Below is a small trained network, with its code and all its weights. Each question gives an input and a class and asks what happens when units are switched off, that is, made to give their printed mean instead of their output.

import numpy as np


def w(rows, s, z=0):
    codes = np.array(rows[::2]) - 128.0
    scale = np.full(codes.shape[1], s)
    scale[-1] = z or s
    return codes * scale


def norm(h):
    return h / np.sqrt((h * h).mean(-1, keepdims=True) + 1e-5)


def f(y):
    return np.maximum(y, 0)


def log_softmax(a):
    a = a - a.max(-1, keepdims=True)
    return a - np.log(np.exp(a).sum(-1, keepdims=True))


def net(x, mask):
    res = np.array(x, float).reshape(1, 2) / 4 @ E
    u = 0
    for l in range(3):
        y = f(norm(res) @ A[l][:, :-1].T + A[l][:, -1])
        res = res + np.where(mask[u : u + 11], y, B[l][:, -1]) @ B[l][:, :-1]
        u += 11
    return log_softmax(norm(res)[-1] @ U[:, :-1].T + U[:, -1])


A, B = {}, {}
E = w([
[116,136,8,62,137,174,151,112,254,142],'x0',
[111,132,189,146,130,241,184,219,191,129],'x1',
],0.0016)
A[0] = w([
[86,142,102,111,97,80,165,112,112,120,63],'L0N0',
[140,126,75,97,123,75,79,74,94,155,71],'L0N1',
[144,137,65,85,113,143,135,108,176,131,106],'L0N2',
[105,118,178,143,118,170,156,150,142,148,105],'L0N3',
[172,139,130,132,94,25,55,68,88,143,76],'L0N4',
[184,229,98,186,139,86,79,152,88,174,16],'L0N5',
[139,117,187,190,127,145,130,165,69,106,113],'L0N6',
[131,118,50,88,123,142,117,86,159,116,90],'L0N7',
[82,209,107,114,95,140,141,107,47,46,2],'L0N8',
[126,130,79,95,139,2,83,48,72,121,83],'L0N9',
[108,166,129,108,148,150,152,139,175,106,88],'L0N10',
],0.0037,0.0059)
B[0] = w([
[105,106,142,129,159,103,103,76,152,92,131],'L0N0',
[189,103,123,185,71,174,66,134,119,87,190],'L0N1',
[102,129,116,99,158,113,158,133,163,96,197],'L0N2',
[168,130,139,141,106,133,91,124,108,121,172],'L0N3',
[86,113,84,137,175,95,137,113,135,39,219],'L0N4',
[50,86,83,217,57,85,23,46,38,108,129],'L0N5',
[137,179,181,65,135,134,148,138,156,157,211],'L0N6',
[103,147,168,89,135,102,167,131,110,185,190],'L0N7',
[117,133,162,122,182,200,202,139,253,93,128],'L0N8',
[181,83,124,188,64,117,52,86,85,95,253],'L0N9',
[150,112,103,141,143,163,95,75,127,125,155],'L0N10',
],0.0055,0.0043)
A[1] = w([
[130,80,53,200,128,144,91,117,132,84,137],'L1N0',
[25,105,66,40,167,105,200,127,139,143,105],'L1N1',
[83,105,111,166,177,150,169,164,145,78,92],'L1N2',
[3,159,107,180,168,204,91,101,106,179,1],'L1N3',
[131,125,154,180,100,122,83,140,81,104,142],'L1N4',
[127,97,93,166,156,154,140,118,131,83,82],'L1N5',
[75,140,99,165,152,145,223,173,161,163,147],'L1N6',
[133,128,130,138,99,87,61,85,89,75,101],'L1N7',
[18,141,68,69,159,101,163,107,152,152,99],'L1N8',
[132,60,23,196,87,104,124,94,90,142,71],'L1N9',
[144,147,132,104,138,188,148,156,170,142,124],'L1N10',
],0.0052,0.0047)
B[1] = w([
[56,111,119,90,102,46,88,133,152,73,242],'L1N0',
[87,176,184,85,236,179,220,148,192,68,210],'L1N1',
[137,129,91,143,78,80,69,66,147,137,145],'L1N2',
[204,115,14,32,95,91,180,192,92,104,128],'L1N3',
[118,140,94,126,172,135,172,129,183,136,222],'L1N4',
[126,93,90,151,135,115,70,28,144,124,154],'L1N5',
[96,113,113,125,102,11,105,167,140,64,182],'L1N6',
[150,134,147,174,147,189,113,112,139,216,254],'L1N7',
[58,169,168,77,218,146,204,177,151,66,197],'L1N8',
[48,29,52,165,57,146,61,42,253,49,219],'L1N9',
[147,86,102,183,96,141,112,98,120,165,210],'L1N10',
],0.0042,0.005)
A[2] = w([
[136,155,173,53,119,131,208,164,122,139,107],'L2N0',
[121,51,97,195,148,175,132,62,87,172,70],'L2N1',
[153,62,52,186,70,187,112,105,163,129,114],'L2N2',
[127,95,42,139,64,52,76,119,116,103,82],'L2N3',
[96,172,112,62,224,152,234,119,124,65,44],'L2N4',
[123,79,40,152,82,104,73,58,109,125,2],'L2N5',
[47,141,123,61,171,27,189,186,86,27,85],'L2N6',
[166,107,90,196,71,192,135,175,181,129,139],'L2N7',
[101,70,19,145,80,84,76,121,109,103,107],'L2N8',
[162,131,121,141,201,104,150,28,110,195,39],'L2N9',
[148,199,155,185,253,118,168,116,73,101,108],'L2N10',
],0.0043,0.0031)
B[2] = w([
[108,117,90,185,82,140,150,127,194,95,197],'L2N0',
[177,142,112,83,137,181,185,178,165,157,177],'L2N1',
[156,61,63,163,226,183,110,62,82,174,244],'L2N2',
[99,162,233,164,19,65,82,133,47,96,233],'L2N3',
[93,125,67,79,217,134,172,147,188,102,211],'L2N4',
[6,99,174,151,64,64,117,92,157,14,232],'L2N5',
[127,227,58,16,166,47,126,223,96,139,204],'L2N6',
[103,125,72,83,175,71,133,106,90,110,189],'L2N7',
[114,150,253,157,35,93,108,135,94,110,254],'L2N8',
[153,125,95,91,127,164,134,163,49,153,140],'L2N9',
[136,45,40,120,165,170,107,84,112,139,179],'L2N10',
],0.0045,0.0048)
U = w([
[144,223,161,82,66,24,123,230,19,168,3],'0',
[238,221,255,196,17,243,229,228,228,224,154],'1',
[40,45,150,229,37,28,15,25,50,33,224],'2',
[58,211,33,18,241,76,234,234,217,61,177],'3',
[236,26,18,171,251,244,127,45,31,245,114],'4',
],0.007,0.0042)

Each question gives the input, the list of numbers given to net, and the class t.
The units are the neurons (one row each of A and B). Each row of codes is followed by its name. A weight is (code - 128) times the scale printed after its matrix; where a second scale follows, it is the last column's (A, B and U).
mask holds one flag per neuron, layer by layer. A switched-off neuron (its flag False) gives its mean, the last column of its row in B, instead of its output. The means were averaged over made-up inputs and are rounded, as every weight is.
A unit's drop is (log p(t) with every unit on - log p(t) with that unit switched off) / (log p(t) with every unit on - log p(t) with every unit switched off).
unit that matters most: the unit with the biggest drop
top k neurons: the k neurons with the biggest drops, biggest first
top k neurons in layer l: the k neurons of layer l with the biggest drops, biggest first
input [-4,7], class 1: top 2 neurons : (L1N9, L0N6)
input [-1,8], class 4: unit that matters most : L1N10
input [-1,2], class 1: top 3 neurons in layer 0 : (L0N6, L0N1, L0N9)
input [-3,3], class 1: top 2 neurons : (L0N6, L1N9)
input [8,-5], class 3: top 2 neurons : (L0N2, L0N7)
input [-7,1], class 3: top 3 neurons in layer 1 : (L1N7, L1N10, L1N9)
input [-3,1], class 1: top 2 neurons : (L0N6, L0N4)
input [2,2], class 3: top 2 neurons : (L0N1, L0N9)
input [-2,0], class 3: top 2 neurons : (L0N9, L0N1)
input [-8,0], class 3: top 2 neurons in layer 0 : (L0N9, L0N6)
input [-5,0], class 3: top 3 neurons : (L0N9, L1N7, L0N6)
input [1,5], class 4: top 3 neurons in layer 1 : (L1N9, L1N6, L1N0)
input [5,6], class 3: top 4 neurons : (L0N1, L0N9, L0N2, L1N9)
input [-6,0], class 3: top 3 neurons : (L0N9, L1N7, L0N6)
input [-8,3], class 1: unit that matters most : L0N4
input [-6,1], class 1: top 3 neurons : (L0N4, L0N6, L1N8)
input [-7,3], class 1: top 2 neurons in layer 0 : (L0N4, L0N6)
input [-5,-2], class 4: top 2 neurons in layer 0 : (L0N6, L0N1)
input [-2,7], class 4: top 4 neurons in layer 1 : (L1N10, L1N8, L1N0, L1N1)
input [0,3], class 4: top neuron in layer 0 : (L0N4)
